Below is a small trained network, with its code and all its weights. Each question gives an input and a class and asks what happens when units are switched off, that is, made to give their printed mean instead of their output.

import numpy as np


def w(rows, s, z=0):
    codes = np.array(rows[::2]) - 128.0
    scale = np.full(codes.shape[1], s)
    scale[-1] = z or s
    return codes * scale


def f(y):
    return y / 2 * (1 + np.tanh(0.7978845608 * (y + 0.044715 * y**3)))


def log_softmax(a):
    a = a - a.max(-1, keepdims=True)
    return a - np.log(np.exp(a).sum(-1, keepdims=True))


def net(x, mask):
    res = np.array(x, float).reshape(1, 3) / 4 @ E
    y = f(res @ A[0][:, :-1].T + A[0][:, -1])
    res = res + np.where(mask, y, B[0][:, -1]) @ B[0][:, :-1]
    return log_softmax(res[-1] @ U[:, :-1].T + U[:, -1])


A, B = {}, {}
E = w([
[170,190,208,68,6,108,135],'x0',
[180,131,116,108,120,211,86],'x1',
[32,153,98,59,204,159,147],'x2',
],0.012)
A[0] = w([
[48,180,125,67,118,169,189,120],'N0',
[138,32,118,143,187,89,106,116],'N1',
[57,118,133,90,182,190,162,108],'N2',
[146,68,146,220,107,131,72,132],'N3',
[70,188,83,156,148,8,214,78],'N4',
[115,137,119,99,194,108,113,168],'N5',
[131,129,111,110,152,111,135,252],'N6',
[144,97,49,158,156,147,118,116],'N7',
[106,120,81,162,163,117,109,110],'N8',
[147,81,90,26,140,238,59,106],'N9',
],0.013,0.014)
B[0] = w([
[157,100,161,160,73,79,167,211],'N0',
[105,136,127,85,92,87,141,208],'N1',
[139,119,106,172,112,119,181,219],'N2',
[106,137,136,185,140,136,205,216],'N3',
[148,254,81,147,166,154,102,210],'N4',
[99,110,114,159,110,96,111,205],'N5',
[37,66,115,130,113,166,97,254],'N6',
[111,191,169,73,98,88,122,201],'N7',
[177,138,166,115,80,98,112,186],'N8',
[122,203,130,165,147,138,124,218],'N9',
],0.016,0.013)
U = w([
[127,79,120,187,127,100,215,40],'0',
[127,133,158,48,51,84,104,131],'1',
[130,171,99,165,170,158,125,255],'2',
[74,2,98,139,126,164,79,194],'3',
[182,90,68,91,161,138,69,72],'4',
[141,96,111,68,195,139,118,52],'5',
],0.019,0.0078)

Each question gives the input, the list of numbers given to net, and the class t.
The units are the neurons (one row each of A and B). Each row of codes is followed by its name. A weight is (code - 128) times the scale printed after its matrix; where a second scale follows, it is the last column's (A, B and U).
mask holds one flag per neuron, in row order. A switched-off neuron (its flag False) gives its mean, the last column of its row in B, instead of its output. The means were averaged over made-up inputs and are rounded, as every weight is.
A unit's drop is (log p(t) with every unit on - log p(t) with that unit switched off) / (log p(t) with every unit on - log p(t) with every unit switched off).
The circuit of an input: a set's keep is (log p(t) with only the set's units on - log p(t) with every unit switched off) / (log p(t) with every unit on - log p(t) with every unit switched off). Starting from all 10 units, units are removed one at a time, each time the one whose removal leaves the highest keep (on an exact tie, the one counted first), for as long as the keep stays at least 0.8.
units of the circuit, in order: the units of the circuit, biggest drop first
top k neurons: the k neurons with the biggest drops, biggest first
drop of u: that unit's drop, to one decimal
input [-8,8,-5], class 1: units of the circuit, in order -> [N7]
input [-5,4,0], class 1: top 2 neurons -> [N7 N4]
input [-3,3,0], class 3: units of the circuit, in order -> [N4 N0]
input [2,5,-5], class 0: top 2 neurons -> [N4 N3]
input [2,0,0], class 3: top 2 neurons -> [N7 N4]
input [-6,-5,1], class 1: top 3 neurons -> [N1 N8 N7]
input [0,-3,2], class 3: units of the circuit, in order -> [N9 N3 N7]
input [7,-4,-8], class 0: top 2 neurons -> [N3 N7]
input [-4,2,-3], class 1: units of the circuit, in order -> [N7 N2]
input [-2,-6,-5], class 2: top 3 neurons -> [N4 N0 N2]
input [-3,1,4], class 0: top 2 neurons -> [N2 N0]
input [-7,5,5], class 1: top 3 neurons -> [N7 N8 N3]
input [-4,-7,6], class 2: top 2 neurons -> [N4 N3]
input [-2,-6,-2], class 2: units of the circuit, in order -> [N4]
input [-3,3,4], class 0: top 3 neurons -> [N2 N4 N9]
input [-1,3,1], class 3: top 2 neurons -> [N4 N3]
input [-8,0,7], class 1: top 4 neurons -> [N7 N8 N1 N3]
input [-5,-5,4], class 1: top 3 neurons -> [N8 N1 N3]
input [4,-5,-7], class 0: drop of N0 -> 0.0
input [5,8,3], class 2: units of the circuit, in order -> [N9]
input [-8,-3,5], class 1: drop of N8 -> 0.1
input [5,8,4], class 2: drop of N9 -> 1.6
